(in the rows, 128 means zero)
Here are made-up objects, facts about them, and rows of numbers that follow some of those facts. Name the object behind each unnamed row.

There are 2 kinds of fact about the objects: π, μ.
flosku π 841; fidas π 627; gripaven π 286; stedra π 627; gefe π 286
nifudril π 627; trastom π 841; grevo π 627; plastur π 841; pladrel π 627
ledrek π 242; bredon π 627; brazufla π 286; brifube π 627; panir π 627
grovol π 627; mivo π 841; stera π 841; mudrek π 286; brefen π 286
pigek π 627; gudos π 627; flufis π 841; kima π 286; gaskepler π 286
skekiplur π 286; leru π 242; plafli π 627; vugik π 286; nitrok π 286
flefamon π 627; dizok π 286; nozo π 286; mifo π 242; keson π 627
zinol π 627; stodam π 242; grozas π 286; ginam π 242; vobis π 841
stosal π 841; bresul π 286; fubebrek π 627; troplelen π 627; gekam π 841
benim π 242; kire π 627; soklor π 627; nadane π 841; mutik π 286
sketral π 841; peten π 627; zeflo π 841; bridros π 841; dopa π 841
duvugrek π 627; nebe π 841; neves π 286; libral π 841; simar π 242
flever π 286; taflak π 627; trutir π 242; tidrem π 286; fodros π 841
grutrek π 242; besko π 242; silu π 242; trarifin π 627; brono π 627
doti π 286; dreske π 242; ragak π 286; driran π 841; stupebrol π 627
bibroful π 627; tuda π 627; pigeski π 627; netafim π 286; rases π 627
gabradol π 286; fafas π 627; stedrel π 286; nufe π 242; zivigre π 627
gigrer π 627; riskin π 242; noplo π 841; dufil π 841; fubes π 841
lalos π 286; plazo π 242; braram π 627; drogro π 627; pedul π 286
grastak π 286; zosok π 841; ritel π 627; figran π 627; gridivos π 242
liviskas π 627; grigrepe π 627; gritu π 841; griskel π 841; klerizu π 627
voten π 286; koleflus π 242; fuvi π 627; plonol π 286; kural π 841
kluvul π 627; ledun π 627; punar π 627; tumeflo π 841; stimur π 841
segrurok π 286; vures π 627; vigrun π 627; grotu π 627; rugroplir π 841
zega π 286; tele π 627; zino π 627; bafli π 627; nafik π 627
zisos π 286; totrek π 841; rumiklil π 242; dragrak π 242; klurur π 841
truvo π 286; muta π 841; nonun π 841; skezono π 286; rini π 627
fitreskul π 242; plosistur π 627; pezam π 627; fidas μ grutrek; fidas μ keson
fidas μ tumeflo; fidas μ stosal; gefe μ lalos; gefe μ grastak; gefe μ silu
gefe μ plonol; gefe μ drogro; trastom μ keson; trastom μ peten; trastom μ bredon
brifube μ grozas; brifube μ noplo; brifube μ gaskepler; stera μ riskin; stera μ bridros
stera μ besko; stera μ nadane; mudrek μ gripaven; flufis μ gudos; flufis μ stedra
flufis μ pigeski; kima μ leru; kima μ truvo; kima μ zeflo; kima μ panir
plafli μ pezam; plafli μ gaskepler; vugik μ bridros; vugik μ griskel; vugik μ doti
vugik μ figran; nitrok μ nafik; nitrok μ driran; nitrok μ silu; nitrok μ nonun
nitrok μ stosal; dizok μ klurur; dizok μ punar; nozo μ flever; nozo μ rases
nozo μ panir; nozo μ nadane; ginam μ mifo; vobis μ driran; vobis μ ledun
fubebrek μ plosistur; fubebrek μ bresul; fubebrek μ tumeflo; fubebrek μ brazufla; benim μ truvo
benim μ grovol; benim μ stimur; benim μ gigrer; kire μ mivo; kire μ keson
kire μ fuvi; soklor μ ledrek; soklor μ leru; mutik μ plonol; mutik μ fafas
sketral μ vures; sketral μ pigek; sketral μ keson; sketral μ zinol; duvugrek μ skekiplur
duvugrek μ tuda; duvugrek μ pigek; duvugrek μ zega; nebe μ peten; neves μ flever
neves μ pezam; neves μ truvo; neves μ libral; simar μ flefamon; taflak μ nifudril
taflak μ plastur; trutir μ tele; trutir μ stimur; fodros μ fuvi; brono μ troplelen
brono μ liviskas; brono μ zisos; brono μ libral; brono μ stedrel; dreske μ muta
stupebrol μ brefen; netafim μ silu; netafim μ griskel; gabradol μ skekiplur; gabradol μ fuvi
zivigre μ griskel; zivigre μ ragak; dufil μ flosku; fubes μ pladrel; fubes μ grutrek
fubes μ bibroful; fubes μ braram; fubes μ gridivos; plazo μ gekam; plazo μ bredon
plazo μ plastur; pedul μ muta; pedul μ bibroful; pedul μ bredon; zosok μ tidrem
zosok μ keson; zosok μ gudos; ritel μ panir; klerizu μ grevo; klerizu μ drogro
voten μ libral; koleflus μ grastak; koleflus μ bredon; kural μ gripaven; kural μ stedra
kural μ nufe; segrurok μ dopa; segrurok μ libral; segrurok μ bredon; segrurok μ plastur
vigrun μ fitreskul; vigrun μ gaskepler; grotu μ pigeski; rugroplir μ nafik; zino μ tuda
bafli μ grozas; bafli μ stodam; totrek μ brefen; totrek μ rases; rumiklil μ plonol
rumiklil μ flefamon; rumiklil μ mifo; dragrak μ zisos; dragrak μ bibroful; dragrak μ bredon
dragrak μ gigrer; dragrak μ braram; skezono μ dopa; skezono μ punar; rini μ plosistur
rini μ grigrepe; rini μ trarifin; rini μ gritu; rini μ flosku

Named rows:
pedul: [161 203 167 105  91  81 145 114  82 112 133 100 166 109 114 168  84 108
 108  96 120 151 154 155 163 131 147 149 133 104 113 127 107  87 111 114
 149 169 101 128 131 138 104 205 186]
zinol: [ 99  83 148 129 159 169 106 169 139 105 133 141 163 117 115 104 139 123
 149 131 151 135 112 110 137 103 158 125 167 147 127 174 138 160 150 110
 100 137 142 161 182 130 144  91 112]
stodam: [104 118 106 105  82  88 161 109 184 116 174 167 144 160 156  73 152 147
 154 159 142  72 138 147 100 129 100  85 104 113 114 101 149 162 128 127
 175 107 177 144  72  78 104 136 106]
koleflus: [141 143 144  62  85  92  87 115 167 144 166 150 173 140 133 133 121 152
 120 141 132 104 141 149 149 108 130 166  95 107  81 144 153 137 122 145
 208 112 136 130  23 121 126 171 140]
nifudril: [108 118 134 127 134 124  99 150 112 102 132 123 135 109 133 150 127 117
 157 128 156 162 105 114 152 121 148 127 145 172 143 183 135 150 149 140
 134 149 150 118 140  84 155  71  98]
dragrak: [151 157 160  93  66  93 101 129 153 115 180 166 202 133 143 148  99 166
  79 125 124 121 160 149 157 128 129 169 105 116  73 135 164 161 107 136
 207  87 127 122  24 138  98 178 150]
driran: [172  85  69 171 145 152 141 147 167 183  94 143  93 132 122 146 112 147
 101 169 133  81 110 131  76 127 136 115 101  69 148  90 132  66 130 137
 138 111 128 111 137 160 106  96 139]
gaskepler: [ 97 178 107 132  81  75 238 100 114  87 133 104 114 135 137  84 129 108
 162 132 145 104 136 149  90 149 102  52 131 103 164  95  93  92 120 115
 121 167 150 149 187  85  98 150 132]
ginam: [119 131 138  52  98 110  97  78 173 169 165 138 127 163 133  84 158 160
 150 120 106  95 133 129 119 106 117 155 104 112  83 108 152 146 116 146
 185 112 125 151  34 114 134 165 114]
taflak: [146 122 169 116 117 122  70 133  98  77 134 120 155 108 116 169 132 128
 139 120 120 168 124 110 168 132 169 141 124 196 119 184 144 158 137 129
 131 149 133 107 118  97 148 100 119]
muta: [150 110  93 164 124 122 142 155 128 197 106 122 112  86 114 174  87 123
  94 164 139  85  99 155 130 145 112 140 100  98 155 127 139  81 132 107
 154  75 134  87 138 139 123  87 116]
trastom: [197  93 140 151 109 131  91 141 127 169 114 122 157  83  73 185 103 132
  90 157  84  78 128 148 152 130 149 155  84 123 108 116 147  97 122  72
 138  79 114 104 126 165 106 150 153]
neves: [130 215 164 118  64  93 183  88  65  70 127 103 138 127 122 143 108 126
 119 103  89 146 168 140 145 160 101 130 112 133 116 112  90 113 104 118
 106 142  82 132 127 143 121 209 166]
punar: [100 117 132 121 144 127 103 149 113 111 133 122 123 114 131 139 137 107
 163 133 157 159 100 116 154 124 138 124 142 174 151 182 139 151 147 144
 129 152 155 112 144  76 160  64  89]
nitrok: [187 164 143 106 120 110 139 103 125  97 113 117 140 158 117 137 123 137
 111 100 110 155 162 126 105 111 171 114 132  81 108  88  98  72 110 146
 127 202  98 149 121 170  90 217 224]
benim: [122 165 162 101  62 114 122 104 155 108 177 159 177 147 153 117 116 186
  87 114 101 120 166 132 132 143  98 169 104 116  73 116 148 179 104 142
 171  68 110 134  30 152 104 181 129]
braram: [109 129 146 150 132 138 122 178 127 101 142 130 155 111 154 153  92 144
 104 122 182 177 100 118 133 123 163 139 176 133 150 176 144 147 134 155
 151 137 148 122 155 126 126  58 100]
noplo: [160  85  90 182  83 113 179 116 145 147 111 120  97 115 108 133 134 144
 124 179 103  52 113 146  82 165 115  78  70 126 151  86 141  98 121  92
 120  94 156 104 153 113  95  93 104]

Name these rows:
No name comes twice in this set of rows, the named rows included.
[128 210 147 119  97 116 167  96  64  77 109 121 119 139 129 127 129 116
 118 100  82 153 182 128 140 155  79 141 105 134 111 102  69 119 111 125
  83 141  63 138 112 165 140 223 177]	nozo
[167 106 109 164 119 156 124 113 110 155  95 131  92 121 105 159 139 144
  99 152  62  87 144 133 118 163  91 151  61 142 121  92 124 121 118 107
  95  65  87  92 100 175 132 143 132]	totrek
[157  97 130 126 151 152  68 139 122  56 103 156 127 152 130 151 160 138
 149 130 121 175 144  90 126 118 166 117 108 177 111 156 127 146 144 162
 103 179 114 123 101 134 148 112 149]	zivigre
[111 124  76  82 130 121 127 136 205 164 148 177 120 178 169  90 137 145
 139 151 186  97 126 135  90  87 118 123 119  64 119 122 137 107 130 180
 196 129 145 153  38 121 134 128 136]	silu
[133 147 132  86  92  94 105 121 164 137 171 171 177 143 151 125 122 144
 108 136 140 108 144 152 145 118 114 152 110 110  87 129 155 154 121 135
 195  97 146 131  37 117 112 167 142]	dreske
[121 176  90 109 147 103 167 123 110 121  99 128 101 147 144 116 128  83
 153 125 152 136 150 137 115 115 106 101 132  87 146 108  71  70 134 138
 113 187 117 141 136 127 131 181 176]	ragak
[167  85  82 180 164 159 144 159 174 193  99 143 108 120 116 153 108 138
  88 153 142  81 103 150  92 118 138 122 113  61 143  93 141  76 130 125
 141  99 140 113 144 166  95  98 144]	stosal
[168 171 116  91 131 107 136 104 107 103  93 124 116 157 123 136 130 109
 138 118 123 143 164 126 114 110 140 112 115  90 117 104  79  62 125 150
 118 208  89 143 111 147 124 213 214]	netafim
[157  88  96 188 178 157 154 140 167 204 117 145 104 115 111 158 123 120
  84 142 138  93 103 169 108 131 128 136 130  81 149  85 146 106 122  99
 133  80 156  91 146 152  99 102 138]	tumeflo
[ 57 133 122 155 139 176 147 154 110  89 119 137 105 134 171 109 129 147
 134 122 148 169 123  88 113 144 101 134 156 159 152 163 115 180 138 166
  91 109 109 133 135 137 167  61  77]	panir

Now the same objects, written a new way:
Some rows with their names:
taflak: [136 134 130 165 124  95 144 101 155 117 112 110 123 154 157 144 116  94
 139 138 113 160 148 181 179 189 117 115 144 144 148]
brefen: [128 181 138 118 129 132 139 130  97 168 161 137 105 131 100 113 160 131
 158 111 208  80 145 124  57  92 135 159 153 109  98]
ginam: [181  41  80  85 148 134 106 103  97 172  97 183 164 151 113 115 149 157
 115 123  80 134 100 103 130 152 164 150 126  33 161]
nonun: [ 74 105 134 132 123 159 105 164 128  73 145 120 150  84 132 127 113 148
 105  86 103 112 123  87 113  67 130  96  94 146 109]
trastom: [ 75 101 116  90 147  97  51 168  94  48 158 114 135 106 181 138 123 154
 142  62 100 138 119 119 143 115 137  91  94 110 119]
ledrek: [167  69  86  97 141 161 110 128 107 171 121 184 154 145  95 111 143 163
  73 149  84 116  75  96 127 119 144 201  98  90 132]
gripaven: [115 186 127 102 120 137 141 128 132 173 133 140  91 142 118 100 154 122
 153 116 207  73 158  99  69  78 131 168 152 105 107]
rumiklil: [178  30  78  71 151 141 116 100  96 183  84 186 179 151 113 122 152 159
 114 125  85 140 110 103 113 165 166 124 132  14 169]
keson: [126 158 137 101 132 117 131 123 143 133 103 114 111 130 149 156 121 140
 112 211 100 171 130 159 149 172  92 127 128 194 141]
segrurok: [133 151 107 116 142 104 121 136 136 164 151 136  92 156 178 115 158  85
 150  58 242 108 139 167 118 117 159 157 141  53  70]
ragak: [125 174 151 102 141 139 146 141 121 176 154 139  97 130 108 105 149 118
 137 122 217  97 135 108  71  84 129 154 137 102  85]
mifo: [162  55  81  75 140 168 120 120 111 183 104 191 175 146 101 119 147 165
  76 154  84 118  92  96 108 132 144 173 111  72 146]
dizok: [145 161 132 117 139 109 128 120 117 162 138 128  87 136 132 102 152 109
 179  85 212 105 150 119  94  99 152 140 158  64 106]
soklor: [146 140 135 169 119  93 146 103 126 119 105  97 117 134 131 144 117 120
 150 148  99 169 140 176 164 197 121 103 151 152 157]
grigrepe: [123 151 139 148 114 132 161 114 155 133 111 116 131 138 126 147 114 117
 110 184 110 148 140 158 148 169  99 123 137 187 146]
tuda: [134 146 144 154 117 131 161 107 159 133 114 123 133 141 129 146 114 113
 119 184 105 144 145 162 147 157  98 125 138 191 151]
gridivos: [165  67  88  92 139 157 112 127 110 168 128 184 155 151  95 110 142 160
  74 148  84 113  76  95 127 121 142 203  98  91 134]
pladrel: [123 154 140 148 113 128 162 114 152 133 117 120 134 142 126 148 114 115
 110 186 109 147 140 160 146 171  97 125 134 189 146]

Rows to name:
No name comes twice in this set of rows, the named rows included.
[ 87  95 126 136 130 112  79 153 100  47 160 112 149 105 145 129 114 139
 151  51  98 115 129 104 134 101 145  83 106 112 133]	fubes
[165 125 146 164 133  98 139  88 150 116 111 116 123 140 150 144 110 106
 167 159  93 160 155 177 171 162 116 108 156 159 163]	duvugrek
[204 127 154 114 174 112 103 105 118 153 157 156 100 126 157 116 146 114
 213 105 197 108 161 158  96  50 147 141 168  86 103]	gabradol
[141 148 138  89 144 113 142 121 107 177 128 135 108 136 127 113 159 115
 181  96 215 115 156 118  70 121 151 101 163  46 119]	mutik
[141 149 133 145 107 132 160 124 167 134 106 108 141 132 123 153 113 109
 111 185 119 148 120 158 167 172 105 116 137 189 142]	pezam
[149 128 119 174 117 107 149 105 168 129  84  99 115 136 165 144 118  95
 125 138 119 174 137 187 190 181 129 112 145 143 131]	brono
[ 76 109 107 152 110 118  84 131 132  53 113 105 119 103 153 106 114 142
 159  49  83  92 162  74 137  73 148 101 123 111 150]	kural
[155  64 112  99 153 159 130 132 108 173 131 183 141 145  86  94 136 154
  61 153  85 133  71  75 127 117 136 195  88  77 127]	silu
[100  94 124 108 139 111  58 157 106  57 128 106 126  79 167 132 115 162
 153  77  88 138 124  97 138  86 145  80 107 116 126]	sketral
[182 120 149 125 157  93 107  97 137 114 105 120 111 129 180 155 113 126
 170 183  85 183 146 190 174 155 109 111 149 168 154]	kire
[186  55  84 113 144 124  96 114  94 156 116 169 142 149 106 107 141 156
 113 115  77 130  79 105 148 139 163 183 114  53 145]	trutir
[ 94  92 136 161 129 121  91 149 102  55 143 102 134  83 137 122 113 145
 146  49  92 127 128 100 132  92 149  81 110 110 123]	stera
[177  69  88  87 135 158 112 133 118 167 127 183 165 148  89 112 135 155
  81 155  86 111  65  86 139 120 144 197 100  92 138]	fitreskul
[159  55  82  90 159 108  90 120  87 144 159 189 158 184 128 113 146 137
 102 101  93 128  80 128 151 166 153 194  99  42 141]	koleflus

The same objects again, as new rows of numbers:
Some objects and their rows:
stimur: [ 71 146 142 113 141 117  87 126 118 124 180 140 108 111 130 131 137 168
 151 131  99 177  75 157  69 142 120 139 127 104 170 142 120]
trutir: [138 100 168 111 123  82 118 145 111 181  98 149 170 137 125 119 143 152
  93 108  88 167  81 119 120 110  95 135  69 144 200 137 142]
segrurok: [139 145 192  78 158 168 104 165 172 173 121 128 133 129 150 112 122 164
 164 119 146 197  96 123 155 120 139 156 137 186 177  93 153]
gabradol: [114 121 165 102 167 127  87 144 168 130 141 145 137 105 159  69 129 154
 184 105 161 147 108 106 201 121 137 139 137 151 150  58 210]
fitreskul: [144  85 139 113 133  87  95  92 134 161 107 136 169 116 114 109 142 179
  91  84  96 188  72 136 139 134  93 110  68  94 202 123 131]
peten: [112 132 134 138  98 127 102 121 158 126 130 103 148 123  79 144 133 123
  77 154 137 155 155 125 114 138 138 115 129 115 114  79 120]
flever: [128 102 142  61 131 164  92 141 156 158 152 111 117  88 140 139 167 191
 156 117 145 171  91 126 177 148 118 150 139 132 161 143 159]
taflak: [100 138 147 136 102 136 106 145 138 152  87 116 151 143  92 132 106 129
  88 164 107 168 147 136 126 117 152 131 143 134 137  75 104]
rugroplir: [ 77 174 146 117 168  88  88 123  99 123 157 169 115 126 148 105 114 131
 148 121 110 139 105 161  95 131 128 155 132 128 191 148 130]
klurur: [ 89 166 148 141 162 128  74 124 115 149 177 134 128 109 150 143 138 148
 158 130 108 175  68 157  89 143 128 149 122 101 193 146 124]
dizok: [151 136 144  70 162 155 116 163 167 167 106 120 119 117 130 120 147 147
 153 127 142 184 115 147 148 130 126 171  95 177 174 118 164]
grastak: [141 152 142  41 151 143 113 119 182 117 145 130 121  95 116 105 121 171
 131 106 175 176 130 127 153 147 104 145 147 153 173  94 141]
grotu: [124 141 130 178 140 151  92 163 136 141 117 101 161  90 120 151 121 101
  87 166  91 142 148 135 164 124 138 120 105 128 158 106 118]
stodam: [144  93 133 106 136  77 107  96 139 145  96 139 162 111 102 105 142 172
  84  95  97 186  79 143 119 135  88 117  53  87 199 123 137]
drogro: [113 149 118 120 109 129  93  93 137 132 121 127 153 102  90 128 106 122
  67 135 145 152 161 134 139 144 125 108 164 109 156 100  90]
doti: [127 114 117  35 135 135 110 140 154 120 146 137 103  85 137 107 134 168
 138 112 153 141 130 131 182 146 105 149 135 142 165 128 161]
keson: [110 129 128 150  94 118  97 115 158 111 157 101 149 108  79 139 142 119
  83 139 147 146 155 128 117 141 126 114 126 101 108  78 141]
bridros: [ 64 143 111  85 134  93 102 130  98 106 175 162  94 104 125 130 130 159
 137 143  96 136 105 151  90 151 116 152 134  96 177 173 126]

Name these rows:
No name comes twice in this set of rows, the named rows included.
[134 147 173  58 151 150 128 163 170 143 119 137 129 147 125  97 117 168
 153 118 146 185 115 129 144 116 125 160 131 195 153  74 170]	pedul
[150 133 144  81 177 170 108 165 186 104 163 109 124  60 134 129 142 150
 145 114 131 169 118 133 187 152  95 143  96 138 178 104 153]	gripaven
[131 135 119  24 143 123 128 162 133 149  92 151 104 114 135 109 130 143
 141 139 140 144 146 150 175 130 128 182 106 186 172 137 175]	vugik
[134 130 161 107 176 158 100 146 182 111 181 125 132  75 148 102 136 155
 163 102 159 151 104 102 189 138 104 132 128 145 158  78 172]	tidrem

The same objects again, as new rows of numbers:
Known rows:
bafli: [112 123 116 137 129 132 124 107 156 120 144 129 126 119 189 156 110 166
 135 101 132 128  88 119 119 141 123 110 165 127 150 112]
mudrek: [120 116 149 165 123 137 122 132 109 116 111 128 134 129 114 157 160 117
 107 204 137 133 162 161 133 136 135 135 100  93  68 126]
dragrak: [133 112 153 102  95 129 119 166 102 134  96 150 128 125 121 146 116 119
  85  55 117 137 132 120 160 122 121 140 107 176 134 155]
ledrek: [136 119 150 116 130 120 112 176 102 146 122 150 135 123 101 139 115 148
 115  61 118 132 161 117 155 127 124 144 111 155 163 157]
kural: [105 151 115 122 115 142 156 135 125 127  62 120 143 146 108 101 136  99
 126  47 109 121 157 151 112 100 120 120 102  94  92 123]
tuda: [123 126 105 133 141 121 113 118 162 126 153 118 138 118 148 147 125 149
 161 149 148 125  86  99 113 148 125 123 159 141 169 126]
stupebrol: [114 121 114 134 132 119 119 108 151 111 147 125 141 119 173 143 101 154
 149 114 111 127  86 105 117 129 128 123 155 141 153 105]
gaskepler: [138 128 147 160 144 138 129 130 107 128 157 141 107 132 117 154 161 147
 104 224 159 134 174 152 141 147 136 125 113  91 110 138]
plastur: [130 157 113  98 119 130 164 130 118 138 109 129 119 147  99  70 132  95
 133  94 161 122 163 130 117  93 126 119 106 124 124 143]
nadane: [119 161 109 112 137 127 155 130 116 131 115 131 127 148  92  77 132 122
 142  79  84 121 171 126 119  93 129 129 107 114 138 127]
tidrem: [135 120 142 157 138 134 118 134 110 123 120 125 128 132  93 154 172 115
 106 238 147 132 152 151 131 144 134 137 103 104  85 136]
driran: [142 155 118 105 142 137 152 131 126 143 100 117 114 145  88  73 129 104
 131  80  97 120 151 145 114 116 124 127 117 101 118 133]
neves: [130 126 152 163 109 137 132 120 102 106 132 142 119 131 125 158 152 128
  94 206 109 140 145 150 153 132 138 133  94 109 105 118]
brono: [115 119 119 125 111 122 129 101 147 107 139 128 132 121 191 148  99 140
 129 117 132 132  74 107 119 126 125 116 150 152 145 110]
gigrer: [140 121 125 121 151 108 131 110 142 115 161 125 133 124 163 131  83 148
 138 149 146 130  82  95 106 139 125 116 153 145 165 123]
benim: [132 118 156 114 105 128 121 169 101 131 103 153 134 124 116 149 108 138
  93  49  97 136 136 120 164 125 122 140 105 162 155 150]
besko: [118 116 139 114 133 120 102 175 103 146 111 153 129 124 106 136 134 151
 119  61 100 128 176 112 151 112 127 151 120 165 141 154]
flever: [137 126 148 159 139 126 127 128  97 115 155 141 120 133 103 142 149 137
 110 234 129 136 166 139 141 135 141 137  99 109 116 124]

Rows to name:
No name comes twice in this set of rows, the named rows included.
[126 115 117 124 127 129 119 104 156 119 123 112 135 119 166 156 117 127
 129 121  98 128  56 114 117 142 124 123 165 144 133 111]	fidas
[120 157 113 107 110 142 158 129 126 133  88 122 126 146  97  90 141  89
 126  74 113 123 143 140 123 106 124 123 105 116 120 132]	nebe
[138 120 151 116 135 115 115 178  98 144 127 153 137 124  99 138 109 150
 113  70 117 132 164 112 156 127 124 144 109 155 169 158]	leru
[142 115 153 113 115 122 103 180 112 156 122 146 127 117 110 114 110 138
 133  56 160 129 174 133 155 136 123 144 113 148 146 160]	mifo
[139 119 118 113 145 107 125 112 145 124 160 124 126 123 165 122  95 136
 147 162 185 128  90  94 102 135 126 117 157 153 151 131]	bredon
[142 123 150 150 127 129 131 125 100 119 149 136 116 132 112 141 155 117
 102 238 156 137 156 143 141 135 139 134 102 116  98 131]	stedrel
[140 161 124 110 136 130 166 133 116 134 117 125 127 149  90  79 112 109
 131  83 111 124 152 133 121 106 124 119 101 104 149 134]	stimur
[120 121 122 137 129 119 123 108 148 107 148 124 143 119 173 147  89 156
 143 113 102 129  77 106 118 134 126 119 151 136 162 106]	soklor
[116 117 120 132 119 127 128  98 151 130 151 115 153 113 172 155 123 129
 139  97 116 123  73 122 135 117 130 119 173 143 133  98]	rini
[140 117 121 118 149 114 126 109 146 123 151 118 131 122 163 139  95 136
 134 147 139 129  75 102 108 140 124 118 161 146 147 123]	pladrel
[119 120 112 124 135 113 122 111 149 125 160 126 133 119 175 131 110 145
 153 140 180 125 104 101 110 124 128 116 163 147 143 121]	punar
[138 116 121 125 140 114 113 113 156 125 158 119 126 115 172 110  86 148
 160 127 155 126  97 119 107 147 126 121 158 134 145 118]	drogro
[136 125 147 160 139 127 122 130 102 120 150 137 124 129  98 142 159 132
 118 230 126 133 167 145 139 135 141 139 102 105 105 127]	brefen
[122 156 120 113 114 142 165 123 122 149 110 119 139 140  96  91 147  89
 129  50 105 118 147 150 142  90 129 121 123 109 116 118]	dufil
[131 126 156 165 113 135 128 123 101 102 135 134 128 130 111 157 144 128
 103 206  88 140 141 151 152 139 139 139  90 106 112 112]	kima

